Below are the code and all the weights of a small trained network. Each question names an input and a target symbol and asks about switching units off, where a switched-off unit gives its printed mean instead of its output.

import numpy as np


def w(rows, s, z=0):
    codes = np.array(rows[::2]) - 128.0
    scale = np.full(codes.shape[1], s)
    scale[-1] = z or s
    return codes * scale


def norm(h):
    return h / np.sqrt((h * h).mean(-1, keepdims=True) + 1e-5)


def f(y):
    return y / 2 * (1 + np.tanh(0.7978845608 * (y + 0.044715 * y**3)))


def softmax(a):
    e = np.exp(a - a.max(-1, keepdims=True))
    return e / e.sum(-1, keepdims=True)


def log_softmax(a):
    a = a - a.max(-1, keepdims=True)
    return a - np.log(np.exp(a).sum(-1, keepdims=True))


def net(x, mask):
    ids = ['αδεζηθλστω'.index(c) for c in x.split()]
    T = len(ids)
    res = E[ids] + P[:T]
    u = 0
    for l in range(2):
        q, k, v = (norm(res) @ M[l].T for M in (Q, K, V))
        z = softmax(np.where(np.tri(T) > 0, q @ k.T / 2**0.5, -1e9)) @ v
        res = res + np.where(mask[u], z, O[l][:, -1]) @ O[l][:, :-1]
        u += 1
        y = f(norm(res) @ A[l][:, :-1].T + A[l][:, -1])
        res = res + np.where(mask[u : u + 4], y, B[l][:, -1]) @ B[l][:, :-1]
        u += 4
    return log_softmax(norm(res)[-1] @ U[:, :-1].T + U[:, -1])


Q, K, V, O, A, B = {}, {}, {}, {}, {}, {}
E = w([
[171,147,173,157],'α',
[151,136,143,167],'δ',
[5,176,128,57],'ε',
[129,132,134,128],'ζ',
[108,99,148,103],'η',
[62,132,107,99],'θ',
[157,123,143,151],'λ',
[99,115,125,84],'σ',
[150,148,156,151],'τ',
[200,145,56,233],'ω',
],0.016)
P = w([
[129,253,200,142],'0',
[110,214,156,186],'1',
[107,211,126,192],'2',
[103,211,111,182],'3',
[99,199,93,166],'4',
[107,199,88,153],'5',
[109,183,73,140],'6',
[110,181,69,139],'7',
[117,181,67,128],'8',
[118,176,65,127],'9',
[119,161,60,114],'10',
[120,164,58,115],'11',
[123,158,59,108],'12',
[123,157,57,106],'13',
],0.0052)
Q[0] = w([
[110,3,153,70],'0.h0',
[28,9,118,148],'0.h0',
],0.0053)
K[0] = w([
[56,111,141,110],'0.h0',
[52,135,162,2],'0.h0',
],0.008)
V[0] = w([
[125,253,98,48],'0.h0',
[8,95,187,32],'0.h0',
],0.004)
O[0] = w([
[28,153,156,234,249],'0.h0',
[244,254,171,125,8],'0.h0',
],0.0058,0.0021)
A[0] = w([
[140,94,154,164,255],'0.n0',
[106,113,180,168,166],'0.n1',
[156,130,167,132,109],'0.n2',
[171,1,108,177,172],'0.n3',
],0.0097,0.0008)
B[0] = w([
[116,209,136,72,167],'0.n0',
[92,141,178,47,205],'0.n1',
[175,149,195,3,112],'0.n2',
[112,185,142,149,255],'0.n3',
],0.0075,0.0031)
Q[1] = w([
[232,103,202,222],'1.h0',
[4,134,36,254],'1.h0',
],0.0065)
K[1] = w([
[2,91,141,75],'1.h0',
[249,89,8,245],'1.h0',
],0.0075)
V[1] = w([
[69,143,93,76],'1.h0',
[107,117,9,144],'1.h0',
],0.011)
O[1] = w([
[38,253,116,119,236],'1.h0',
[221,100,171,43,249],'1.h0',
],0.0046,0.0015)
A[1] = w([
[180,198,160,233,198],'1.n0',
[178,80,150,123,203],'1.n1',
[188,134,194,147,83],'1.n2',
[46,207,131,3,250],'1.n3',
],0.0067,0.002)
B[1] = w([
[191,47,125,174,167],'1.n0',
[72,253,172,212,129],'1.n1',
[159,184,130,84,123],'1.n2',
[135,95,25,143,255],'1.n3',
],0.0051,0.0082)
U = w([
[36,215,153,180,231],'α',
[205,147,225,157,53],'δ',
[107,115,90,63,73],'ε',
[95,19,227,84,96],'ζ',
[134,170,74,174,255],'η',
[125,96,50,97,126],'θ',
[211,179,197,128,43],'λ',
[223,118,98,16,15],'σ',
[132,182,235,25,35],'τ',
[254,68,114,229,50],'ω',
],0.0092,0.0044)

Each question gives the input, a string of symbols that net reads in full, and the target symbol t.
The units are the heads (2 rows each of Q, K, V and O) and the neurons (one row each of A and B). Each row of codes is followed by its name. A weight is (code - 128) times the scale printed after its matrix; where a second scale follows, it is the last column's (O, A, B and U).
mask holds one flag per unit, layer by layer, with each layer's heads first. A switched-off unit (its flag False) gives its mean, the last column of its rows in O or B, instead of its output. The means were averaged over made-up inputs and are rounded, as every weight is.
A unit's drop is (log p(t) with every unit on - log p(t) with that unit switched off) / (log p(t) with every unit on - log p(t) with every unit switched off).
The circuit of an input: a set's keep is (log p(t) with only the set's units on - log p(t) with every unit switched off) / (log p(t) with every unit on - log p(t) with every unit switched off). Starting from all 10 units, units are removed one at a time, each time the one whose removal leaves the highest keep (on an exact tie, the one counted first), for as long as the keep stays at least 0.8.
units of the circuit, in order: the units of the circuit, biggest drop first
top k neurons: the k neurons with the biggest drops, biggest first
top k neurons in layer l: the k neurons of layer l with the biggest drops, biggest first
drop of u: that unit's drop, to one decimal
input θ ε δ σ ζ σ θ ζ τ ζ ζ ζ λ, target α: units of the circuit, in order	0.n3
input τ α α α ζ σ ζ θ ζ θ θ δ δ η, target α: units of the circuit, in order	1.h0, 0.h0
input ε ζ ω θ ζ δ η σ τ ζ ζ λ η, target η: top 2 neurons in layer 0	0.n1, 0.n0
input τ η ω ζ η ζ η η λ η α λ α, target α: units of the circuit, in order	0.h0, 0.n3
input ω θ τ α ε δ τ τ α, target α: units of the circuit, in order	0.h0, 0.n1
input τ σ ζ ω η σ θ ζ α τ τ δ, target δ: top 2 neurons in layer 0	0.n3, 0.n1
input α η ω τ σ τ, target τ: top 2 neurons in layer 0	0.n1, 0.n0
input θ θ ε ε ζ ζ σ α σ ζ ω ζ, target ζ: top 2 neurons	1.n3, 1.n1
input τ η θ α θ σ ζ ε α λ, target α: top 2 neurons	0.n3, 0.n0
input ζ λ σ α τ ω ζ θ τ ζ τ, target τ: top 3 neurons in layer 1	1.n1, 1.n0, 1.n3
input ω ζ θ, target θ: drop of 1.h0	0.7
input σ ζ λ ε θ δ α τ α λ η, target α: drop of 1.h0	2.1
input η ω α ζ ω ω δ σ, target σ: drop of 1.n0	0.0
input ζ τ ζ ζ ζ ω η, target η: top neuron	0.n1
input η δ ζ ω σ, target σ: drop of 1.h0	0.9
